Each row has a name. Each piece below is followed by the name of the row it came from, unless a question asks for something else. Each question is about the rows just above it. Places in a row count from 1.

Z_408: [-23.8  46.1  10.7 -10.8 -13.4  54.7  25.1  17.6  -7.1 -26.8 -80.3  47.1
  40.0  25.1  41.6 -90.6  -0.1   5.6 -56.3  59.3  -9.6  -0.2  31.5]
Z_438: [-23.8  46.1  10.7 -10.8 -57.8 -30.0  19.1  28.8   6.7  10.2   4.1  -2.1
  40.0   4.0  41.6 -90.6 -63.1   5.6 -56.3  59.3  -9.6  -0.2  31.5]
Z_871: [ 22.1 -37.4  -6.1  -0.4  10.8 -55.7 -49.3 -31.1   7.1 -19.3  37.3 -23.8
 -36.7 -22.6 -44.9  60.5  65.4 -17.0  48.7 -33.6  14.7   5.1 -26.8]
Z_592: [-26.5  -8.2  10.6  20.9  -9.4 -14.3 -42.0 -32.2   4.1 -29.2 -20.5 -13.2
  41.3 -16.3 -51.3  35.9  34.3 -22.5 -15.9 -26.9  16.9 -51.1  -1.1]
Z_375: [-21.1  43.8   9.0 -10.3 -12.1  53.6  27.3  18.5  -7.0  28.5 -73.0  44.2
  35.9  24.4  41.4 -86.3 -62.3   6.4 -52.8  56.1  -9.9   5.0  29.9]
Z_217: [ 28.5 -29.2  -6.0 -22.3  10.2 -57.8 -57.6 -30.0   6.7  28.8  -2.1  19.1
 -45.7 -15.7   8.7  17.4  65.0  -8.0  44.8  -0.9   8.6  27.0 -23.7]
Which row holds [-26.5  -8.2  10.6  20.9  -9.4 -14.3 -42.0 -32.2   4.1 -29.2 -20.5 -13.2
  41.3 -16.3 -51.3  35.9  34.3 -22.5 -15.9 -26.9  16.9 -51.1  -1.1]?  Z_592
Z_408 without one entry, shuffled: [ 25.1  54.7 -56.3 -26.8  47.1  17.6   5.6  -9.6  -0.1 -10.8 -23.8 -13.4
  31.5  40.0  41.6  10.7  46.1 -80.3  59.3  25.1 -90.6  -7.1]. Gone:  [-0.2]
The one value in Z_592 and Z_438:  [4.1]
Row and place of [-6.0] in the named rows:  Z_217, 3
Z_438 without one entry, shuffled: [  6.7  28.8 -10.8  -2.1  40.0  -0.2   4.0 -23.8  10.2 -56.3 -57.8  41.6
  -9.6  59.3 -30.0 -90.6   5.6   4.1 -63.1  31.5  46.1  10.7]. Gone:  [19.1]
Where does [ 10.2 -57.8 -57.6 -30.0   6.7  28.8  -2.1  19.1] start? Give its row and place.  Z_217, 5

Z_238: [-7.4 -6.7 -6.6 46.9 -6.1]
Z_671: [-42.2 -48.2  28.0  -2.4  35.3]
Z_33: [  2.6 -28.2  21.3 -20.3  36.1]
Z_92: [-79.8 -12.1 -12.2  -7.3  -4.0]
Z_636: [ 36.0  -0.3  43.8 -50.7 -50.8]
Z_563: [47.2 37.4 11.4 49.4 -2.2]
Z_490: [ 36.2  36.1 -39.1  19.0  13.6]
[-0.3] is at row and place  Z_636, 2
Which entry of Z_636 is missing from [ 43.8 -50.7  -0.3  36.0]?  [-50.8]
Shuffled Z_92 with one entry gone: [ -4.0 -12.1 -79.8  -7.3], missing  [-12.2]
Row and place of [-7.3] in the named rows:  Z_92, 4
[-6.6] is at row and place  Z_238, 3
The one value in Z_490 and Z_33:  [36.1]
Z_238 without one entry, shuffled: [46.9 -6.1 -7.4 -6.7]. Gone:  [-6.6]

Z_630: [  0.1  18.1   9.0   8.9  29.8 -14.3  58.4]
Z_500: [-12.7  23.6  -5.3  18.4  23.9  -6.1  46.9]
Z_996: [ -4.1  20.7   4.4  10.7  25.3 -10.3  73.3]
Z_887: [ 10.9  11.7  16.7  -6.8  21.7 -11.2  71.6]
Z_860: [ 14.3   5.1  25.1  -9.7 -15.4 -15.5  57.9]
Z_985: [ 18.8  -1.8  28.5 -20.2   7.0 -17.6  58.1]
Z_865: [ 21.3 -12.9  36.0 -32.0  -4.2 -17.2  45.1]
Z_126: [  5.1  14.2  14.5  -0.6  26.2 -15.6  77.0]
Z_463: [ 27.3 -18.7  30.6 -32.8  -8.9  -9.8  25.3]
Z_419: [-8.0 20.2 -0.1 13.3 23.6 -8.7 49.6]
Z_853: [14.1 23.6 -5.3 18.4 23.9 -6.1 44.4]
Z_896: [-13.5  24.4  -8.8  21.3  22.4  -3.7  32.9]
Row and place of [14.2] in the named rows:  Z_126, 2
Which entry of Z_630 is missing from [  0.1  18.1 -14.3  29.8  58.4   8.9]?  [9.0]
Which entry of Z_860 is missing from [ 57.9  25.1   5.1  -9.7  14.3 -15.4]?  [-15.5]

Z_5: [-23.3  22.2  -0.6  17.0 -79.2 -23.7  20.7  30.0]
Z_785: [ -6.8  76.0  17.6  25.0 -25.1 -17.3   2.5  30.2]
Z_942: [ 25.0 -25.0 -17.3   2.5 -79.2 -23.7  20.7  30.0]
[ 25.0 -25.1 -17.3   2.5] begins in row and place  Z_785, 4
Row and place of [-6.8] in the named rows:  Z_785, 1
Give the next 2 entries after [ -0.6  17.0 -79.2].  [-23.7  20.7]

Z_265: [ 39.7  92.0  31.7  41.4 -22.6 -24.9  75.8]
Z_601: [ 65.6  41.4  33.4  26.1 -46.5 -40.7  61.5]
Z_945: [ 28.3  47.3  58.8 -24.9 -22.6  41.4  40.5]
Z_938: [ 35.4  66.5  53.1  46.9 -27.6 -46.6  51.3]
Z_551: [ 33.4  30.7  67.5  19.7 -48.3 -27.8  36.8]
Z_70: [ 15.6  29.5  77.1  30.1 -55.2 -28.6  27.9]
Z_125: [ 48.3  52.5  34.3  34.4  25.5 -54.0  84.8]
Z_414: [ 34.8  66.6  61.8  56.6 -39.0 -28.0  47.6]
Z_75: [ 40.9  26.6  26.1  28.0 -49.6 -78.1  26.4]
Z_504: [ 46.2  52.9  56.0  56.5  19.8 -32.0  53.0]
Z_464: [ 25.5  27.3  34.4  35.2  25.4 -16.6  19.8]
Z_710: [ 50.4  45.1  74.2  77.6 -32.2 -70.4  36.1]
Where does [ 41.4 -22.6 -24.9] start? Give its row and place.  Z_265, 4
Shuffled Z_504 with one entry gone: [ 56.5  46.2  56.0 -32.0  52.9  19.8], missing  [53.0]
Row and place of [56.6] in the named rows:  Z_414, 4
asked: [ 34.8  66.6  61.8  56.6 -39.0 -28.0  47.6]  Z_414
The one value in Z_464 and Z_504:  [19.8]

Z_411: [ 37.7 -66.6   5.1 -75.4 -67.7 -40.0 -31.3 -23.3  15.4  22.9  38.5]
Z_424: [ 42.3 -32.9  52.2 -67.7  15.4 -40.0 -23.3  22.9 -29.0   9.7 -75.4]
Z_700: [-24.5 -32.9  52.2  52.1   5.0 -36.7 -24.4   1.1 -29.0   9.7  25.0]
Row and place where [-75.4 -67.7 -40.0 -31.3 -23.3  15.4  22.9  38.5] starts:  Z_411, 4
Which entry of Z_700 is missing from [-24.5  25.0   9.7  52.1 -36.7 -32.9 -29.0 -24.4   1.1   5.0]?  [52.2]
[-24.5 -32.9  52.2  52.1   5.0 -36.7 -24.4   1.1 -29.0   9.7  25.0] is in which row?  Z_700
Shuffled Z_411 with one entry gone: [-31.3 -66.6 -40.0 -23.3  22.9  37.7 -75.4  38.5  15.4   5.1], missing  [-67.7]
Shuffled Z_700 with one entry gone: [ 52.1   5.0   9.7 -29.0 -32.9   1.1 -24.5 -36.7  25.0  52.2], missing  [-24.4]
Row and place of [5.0] in the named rows:  Z_700, 5

